Small tables with named rows and columns. After each table, cells are looked up by row and column.

mukovas
        dafo  pareno  kof  leb  lur  suru  begoro  noga  lig  ruv
suke      71      16   47   87   43    70      43    34   41   55
pov       38      81   86   28   75    31      77    82   78   41
godusu    50      74   57   32   57    42      55    74   55   54
virudu    74      27   26   82   37    75      40    30   40   69

noga of godusu is 74
pareno of suke is 16
suru of pov is 31
dafo of suke is 71
leb of pov is 28
lur of pov is 75
suru of suke is 70
begoro of suke is 43
noga of virudu is 30

gapun:
,doziri,vep,lazule,lepekap,dapavas,dima
papem,54,57,67,63,40,60
muf,57,57,50,63,23,64
gan,59,57,51,63,45,54
gadiga,58,59,44,64,73,57
kubefi,59,55,53,63,25,60
vib,57,56,74,63,49,57
kibafo,58,56,53,63,58,50
pob,60,58,44,63,43,66
nekofe,55,57,51,63,53,59
zelomo,61,57,51,63,75,50
peros,61,59,44,64,64,61

What is the dima of kibafo in gapun? 50
What is the lepekap of kibafo in gapun? 63
What is the lazule of papem in gapun? 67
What is the lepekap of pob in gapun? 63
What is the vep of kibafo in gapun? 56
What is the lazule of pob in gapun? 44
What is the doziri of gadiga in gapun? 58
Row with the largest lazule: vib

bonenom:
cols = diz, vizozok, gibol, mevusu, dipa, zor, mam, bozanom
migik: [5846, 5156, 5378, 4417, 4892, 5332, 1936, 7762]
ludumes: [8207, 5156, 6565, 4417, 7716, 3086, 4939, 6832]
rol: [5846, 5156, 4191, 4417, 4892, 3950, 4939, 6832]
tuv: [5172, 5156, 5378, 4823, 4892, 3950, 4939, 6832]
kaba: [6858, 5156, 5378, 356, 5295, 3950, 4120, 6677]
neb: [5846, 4144, 3301, 4417, 4892, 3950, 4939, 6832]
vab: [5172, 5156, 5378, 4417, 4892, 4123, 4939, 6677]

mam of migik is 1936
vizozok of vab is 5156
gibol of migik is 5378
bozanom of ludumes is 6832
zor of neb is 3950
diz of rol is 5846
vizozok of tuv is 5156
bozanom of kaba is 6677
dipa of vab is 4892
zor of ludumes is 3086
mevusu of migik is 4417
diz of kaba is 6858
diz of vab is 5172
bozanom of neb is 6832
gibol of kaba is 5378
mam of tuv is 4939

zop:
|  | lotade | nik | fome | vop | sabefeg | votu | piz | miv | tizak | lavot |
|---|---|---|---|---|---|---|---|---|---|---|
| mana | -1.8 | 2.9 | 2.4 | -0.3 | 1.2 | -0.2 | -1.1 | -2.4 | 3.1 | -2.7 |
| tubifa | -0.1 | 3.5 | 0.2 | 5.1 | 1.3 | 0.1 | -2.3 | -3.4 | 0.9 | -0.2 |
| napega | -2.0 | 2.0 | 0.2 | 1.3 | -0.3 | -2.6 | -0.4 | -3.4 | 3.4 | -2.2 |
| teda | -2.0 | 2.8 | 0.0 | 0.4 | 0.3 | 0.7 | -2.2 | -3.2 | 3.2 | -2.4 |
| reva | -4.0 | 1.1 | -1.7 | -3.2 | 1.2 | 0.0 | 3.0 | -2.2 | 2.4 | -2.9 |
| dipog | -2.7 | 2.4 | -0.9 | -1.6 | 1.0 | -0.4 | -0.9 | -1.9 | 1.0 | -2.2 |
| vozipon | -1.4 | 4.3 | 0.3 | 3.9 | 1.6 | -0.1 | -4.9 | -5.6 | 1.4 | -1.0 |
| zulir | -2.3 | 0.1 | 0.2 | 0.4 | -1.7 | -0.4 | 1.4 | -2.6 | 1.2 | -0.7 |
| puv | -2.9 | 0.5 | -0.9 | -1.2 | -1.0 | -1.3 | -1.4 | -1.8 | 2.3 | -2.1 |
| mefedo | -4.0 | 0.9 | -0.4 | -4.5 | -0.2 | -1.6 | 2.4 | -1.6 | 1.5 | -2.6 |
| kem | -1.6 | 1.5 | -0.2 | -3.5 | 0.8 | -2.2 | 2.8 | 0.3 | 1.7 | -4.8 |
| dat | -0.8 | 2.2 | -1.3 | 0.7 | 0.2 | -1.9 | -0.9 | -1.4 | 1.5 | -2.9 |
| pudapiz | -1.3 | 3.6 | 0.5 | 4.1 | 0.3 | -0.7 | -3.2 | -5.9 | 2.3 | -2.2 |

What is the lavot of dat in zop? -2.9
What is the sabefeg of puv in zop? -1.0
What is the fome of napega in zop? 0.2
What is the fome of kem in zop? -0.2
What is the piz of tubifa in zop? -2.3
What is the miv of vozipon in zop? -5.6
What is the lotade of teda in zop? -2.0
What is the tizak of dipog in zop? 1.0
What is the votu of teda in zop? 0.7
What is the lavot of mana in zop? -2.7
What is the nik of vozipon in zop? 4.3
What is the lavot of reva in zop? -2.9
What is the miv of napega in zop? -3.4
What is the fome of pudapiz in zop? 0.5
What is the votu of kem in zop? -2.2
What is the piz of dipog in zop? -0.9
What is the sabefeg of dat in zop? 0.2
What is the nik of mana in zop? 2.9
Row with the largest piz: reva

